Here is a tiny trained network, its code and every weight. The questions are about switching its units off for an input and a class, where a switched-off unit gives its printed mean instead of its output.

import numpy as np


def w(rows, s, z=0):
    codes = np.array(rows[::2]) - 128.0
    scale = np.full(codes.shape[1], s)
    scale[-1] = z or s
    return codes * scale


def f(y):
    return y / 2 * (1 + np.tanh(0.7978845608 * (y + 0.044715 * y**3)))


def log_softmax(a):
    a = a - a.max(-1, keepdims=True)
    return a - np.log(np.exp(a).sum(-1, keepdims=True))


def net(x, mask):
    res = np.array(x, float).reshape(1, 3) / 4 @ E
    y = f(res @ A[0][:, :-1].T + A[0][:, -1])
    res = res + np.where(mask, y, B[0][:, -1]) @ B[0][:, :-1]
    return log_softmax(res[-1] @ U[:, :-1].T + U[:, -1])


A, B = {}, {}
E = w([
[82,143,161,144,250,211,154,128,146,78],'x0',
[164,122,81,130,154,140,93,251,199,143],'x1',
[161,103,170,100,168,149,40,160,20,170],'x2',
],0.014)
A[0] = w([
[97,128,102,152,132,122,124,115,122,102,132],'N1',
[137,101,116,151,145,123,71,183,105,123,81],'N2',
[157,108,61,112,8,50,121,84,118,181,107],'N3',
[100,126,158,116,208,227,107,137,152,76,203],'N4',
[83,170,135,164,151,188,203,90,172,78,134],'N5',
[94,162,156,163,201,211,121,166,121,98,7],'N6',
[137,97,105,124,47,43,119,101,92,136,151],'N7',
[113,122,122,127,143,118,164,77,137,96,95],'N8',
[143,83,211,104,167,184,39,126,43,161,6],'N9',
[150,162,62,173,116,82,154,141,170,136,17],'N10',
[67,98,123,115,136,101,111,116,142,93,121],'N11',
[105,125,74,166,91,99,187,141,172,114,119],'N12',
[139,128,58,159,171,153,120,234,204,153,9],'N13',
[200,106,75,76,144,127,59,210,142,169,118],'N14',
[158,112,129,117,74,92,55,158,64,202,87],'N15',
[117,90,190,68,166,147,62,140,32,151,123],'N16',
[207,102,95,108,96,96,47,221,121,169,113],'N17',
[160,111,44,132,164,160,80,238,233,110,157],'N18',
[142,85,189,138,166,147,58,140,52,166,158],'N19',
],0.013,0.017)
B[0] = w([
[144,111,127,140,138,99,134,144,114,129,139],'N1',
[171,90,143,108,132,129,157,124,125,93,158],'N2',
[42,218,81,163,159,102,91,146,94,153,208],'N3',
[108,151,171,195,165,57,156,129,110,99,244],'N4',
[150,89,182,182,155,85,175,136,121,92,209],'N5',
[159,119,27,1,44,202,43,101,154,200,175],'N6',
[110,159,80,79,115,154,94,137,81,162,194],'N7',
[130,101,163,149,157,131,151,165,139,115,152],'N8',
[4,224,94,213,182,72,143,116,89,142,190],'N9',
[167,131,101,44,74,157,96,109,137,142,149],'N10',
[117,96,140,139,138,124,158,130,152,130,137],'N11',
[112,170,104,118,138,139,85,118,106,160,184],'N12',
[6,249,114,230,180,64,133,146,51,129,191],'N13',
[173,67,188,144,109,113,177,104,165,90,207],'N14',
[205,66,161,129,104,174,137,113,215,70,186],'N15',
[128,177,54,81,87,140,66,155,112,183,212],'N16',
[183,60,167,139,158,120,169,119,170,89,209],'N17',
[143,144,71,42,79,189,35,115,126,203,254],'N18',
[163,120,106,88,93,167,94,127,160,131,215],'N19',
],0.013,0.028)
U = w([
[10,197,92,203,155,77,115,120,97,152,255],'0',
[131,149,70,51,86,167,58,117,121,178,19],'1',
[190,32,201,174,138,108,198,116,156,78,110],'2',
],0.012,0.0075)

Each question gives the input, the list of numbers given to net, and the class t.
The units are the neurons (one row each of A and B). Each row of codes is followed by its name. A weight is (code - 128) times the scale printed after its matrix; where a second scale follows, it is the last column's (A, B and U).
mask holds one flag per neuron, in row order. A switched-off neuron (its flag False) gives its mean, the last column of its row in B, instead of its output. The means were averaged over made-up inputs and are rounded, as every weight is.
A unit's drop is (log p(t) with every unit on - log p(t) with that unit switched off) / (log p(t) with every unit on - log p(t) with every unit switched off).
The circuit of an input: a set's keep is (log p(t) with only the set's units on - log p(t) with every unit switched off) / (log p(t) with every unit on - log p(t) with every unit switched off). Starting from the 12 units with the biggest drops (on a tie, the unit counted first), units are removed one at a time, each time the one whose removal leaves the highest keep (on an exact tie, the one counted first), for as long as the keep stays at least 0.8.
circuit, biggest first: the units of the circuit, biggest drop first
most important unit: the unit with the biggest drop
top k neurons: the k neurons with the biggest drops, biggest first
drop of u: that unit's drop, to one decimal
input [-6,2,7], class 2: top 4 neurons : (N17; N15; N14; N18)
input [-5,8,6], class 2: most important unit : N17
input [-1,2,-8], class 1: top 4 neurons : (N4; N9; N10; N18)
input [2,0,7], class 0: top 3 neurons : (N9; N18; N4)
input [-1,2,-6], class 1: top 4 neurons : (N4; N9; N10; N13)
input [-3,3,-5], class 1: top 2 neurons : (N4; N9)
input [-5,3,7], class 2: top 3 neurons : (N17; N14; N15)
input [-4,5,-8], class 1: top 2 neurons : (N18; N10)
input [8,4,3], class 1: top 2 neurons : (N6; N18)
input [8,2,2], class 1: top 3 neurons : (N6; N3; N18)
input [0,5,3], class 2: top 3 neurons : (N14; N17; N6)
input [-2,-7,1], class 1: top 4 neurons : (N4; N13; N9; N5)
input [-5,7,8], class 2: top 2 neurons : (N17; N14)
input [-5,2,5], class 2: circuit, biggest first : (N17)
input [0,4,-5], class 1: top 3 neurons : (N18; N9; N4)
input [4,-2,-6], class 2: drop of N7 : 0.0
input [-7,6,3], class 2: drop of N14 : 0.3
input [5,4,3], class 1: drop of N18 : 0.9
